Below are the code and all the weights of a small trained network. Each question names an input and a class and asks about switching units off, where a switched-off unit gives its printed mean instead of its output.

import numpy as np


def w(rows, s, z=0):
    codes = np.array(rows[::2]) - 128.0
    scale = np.full(codes.shape[1], s)
    scale[-1] = z or s
    return codes * scale


def f(y):
    return np.maximum(y, 0)


def log_softmax(a):
    a = a - a.max(-1, keepdims=True)
    return a - np.log(np.exp(a).sum(-1, keepdims=True))


def net(x, mask):
    res = np.array(x, float).reshape(1, 7) / 4 @ E
    y = f(res @ A[0][:, :-1].T + A[0][:, -1])
    res = res + np.where(mask, y, B[0][:, -1]) @ B[0][:, :-1]
    return log_softmax(res[-1] @ U[:, :-1].T + U[:, -1])


A, B = {}, {}
E = w([
[121,17,163,74,148,79,179,144,77,101,94],'x0',
[135,139,125,107,114,185,52,60,163,142,184],'x1',
[79,77,227,135,147,35,70,135,106,86,167],'x2',
[13,36,129,87,191,210,125,119,131,129,148],'x3',
[78,180,147,70,223,116,126,81,119,43,188],'x4',
[152,66,77,7,125,155,50,219,105,186,169],'x5',
[1,81,141,137,250,109,103,152,207,174,179],'x6',
],0.0096)
A[0] = w([
[122,53,90,84,131,114,149,180,136,205,131,209],'neuron 1',
[171,122,124,141,75,93,38,102,97,150,155,200],'neuron 2',
[95,192,75,82,176,200,95,72,180,156,192,200],'neuron 3',
[121,142,119,136,120,161,60,133,134,147,197,136],'neuron 4',
[59,118,202,117,145,86,110,51,148,6,194,202],'neuron 5',
[142,217,125,175,133,146,163,117,121,92,70,252],'neuron 6',
[102,75,86,96,140,100,139,190,97,195,123,197],'neuron 7',
[178,149,80,94,81,97,70,88,150,197,122,172],'neuron 8',
[88,96,160,104,143,109,93,127,106,100,114,91],'neuron 9',
],0.011,0.0031)
B[0] = w([
[167,52,130,99,81,95,59,166,161,245,71,201],'neuron 1',
[192,143,100,99,190,179,135,144,177,60,134,191],'neuron 2',
[25,150,56,186,97,138,105,155,42,188,248,238],'neuron 3',
[102,107,76,82,160,154,106,113,142,86,113,180],'neuron 4',
[102,104,162,92,205,69,124,189,66,42,198,249],'neuron 5',
[109,146,139,196,73,90,235,108,125,122,140,217],'neuron 6',
[99,41,126,114,105,120,91,140,150,171,61,195],'neuron 7',
[196,161,148,155,143,191,78,61,155,142,152,200],'neuron 8',
[157,99,167,99,143,118,141,103,142,115,135,175],'neuron 9',
],0.011,0.019)
U = w([
[89,110,253,86,246,46,101,152,68,36,166,145],'0',
[142,16,107,66,106,141,43,194,170,213,42,76],'1',
[228,193,106,124,129,253,57,84,198,90,144,162],'2',
[180,205,124,202,71,105,224,77,131,96,47,155],'3',
[32,192,1,150,121,223,98,107,58,200,218,1],'4',
],0.0088,0.0041)

Each question gives the input, the list of numbers given to net, and the class t.
The units are the neurons (one row each of A and B). Each row of codes is followed by its name. A weight is (code - 128) times the scale printed after its matrix; where a second scale follows, it is the last column's (A, B and U).
mask holds one flag per neuron, in row order. A switched-off neuron (its flag False) gives its mean, the last column of its row in B, instead of its output. The means were averaged over made-up inputs and are rounded, as every weight is.
A unit's drop is (log p(t) with every unit on - log p(t) with that unit switched off) / (log p(t) with every unit on - log p(t) with every unit switched off).
The circuit of an input: a set's keep is (log p(t) with only the set's units on - log p(t) with every unit switched off) / (log p(t) with every unit on - log p(t) with every unit switched off). Starting from all 9 units, units are removed one at a time, each time the one whose removal leaves the highest keep (on an exact tie, the one counted first), for as long as the keep stays at least 0.8.
circuit, biggest first: the units of the circuit, biggest drop first
most important unit: the unit with the biggest drop
top k neurons: the k neurons with the biggest drops, biggest first
drop when u is switched off: that unit's drop, to one decimal
input [-5,-1,8,-4,-5,-6,-1], class 3: most important unit	neuron 6
input [-3,-4,4,-5,3,7,-1], class 2: circuit, biggest first	[neuron 5; neuron 2]
input [-6,5,-4,-7,-6,5,4], class 2: top 2 neurons	[neuron 8; neuron 2]
input [4,6,-6,0,-8,4,-6], class 2: top 2 neurons	[neuron 8; neuron 2]
input [-1,-8,-2,5,1,-6,0], class 3: top 2 neurons	[neuron 6; neuron 3]
input [0,2,-6,7,-8,0,-7], class 1: top 2 neurons	[neuron 1; neuron 3]
input [2,-5,-6,-4,7,5,-3], class 3: top 2 neurons	[neuron 3; neuron 5]
input [-8,-7,0,7,-7,-5,3], class 3: top 2 neurons	[neuron 3; neuron 5]
input [-6,-2,-1,-2,4,2,-7], class 2: top 3 neurons	[neuron 8; neuron 2; neuron 3]
input [5,-1,6,0,-1,4,7], class 1: drop when neuron 1 is switched off	0.5
input [-2,4,-1,-5,-4,-6,-1], class 3: drop when neuron 6 is switched off	1.2
input [-8,0,3,-8,-7,-6,6], class 3: drop when neuron 6 is switched off	0.6
input [2,-3,8,-3,-7,-2,-6], class 3: drop when neuron 5 is switched off	0.6
input [2,-7,-5,-4,-4,-2,1], class 3: top neuron	[neuron 6]
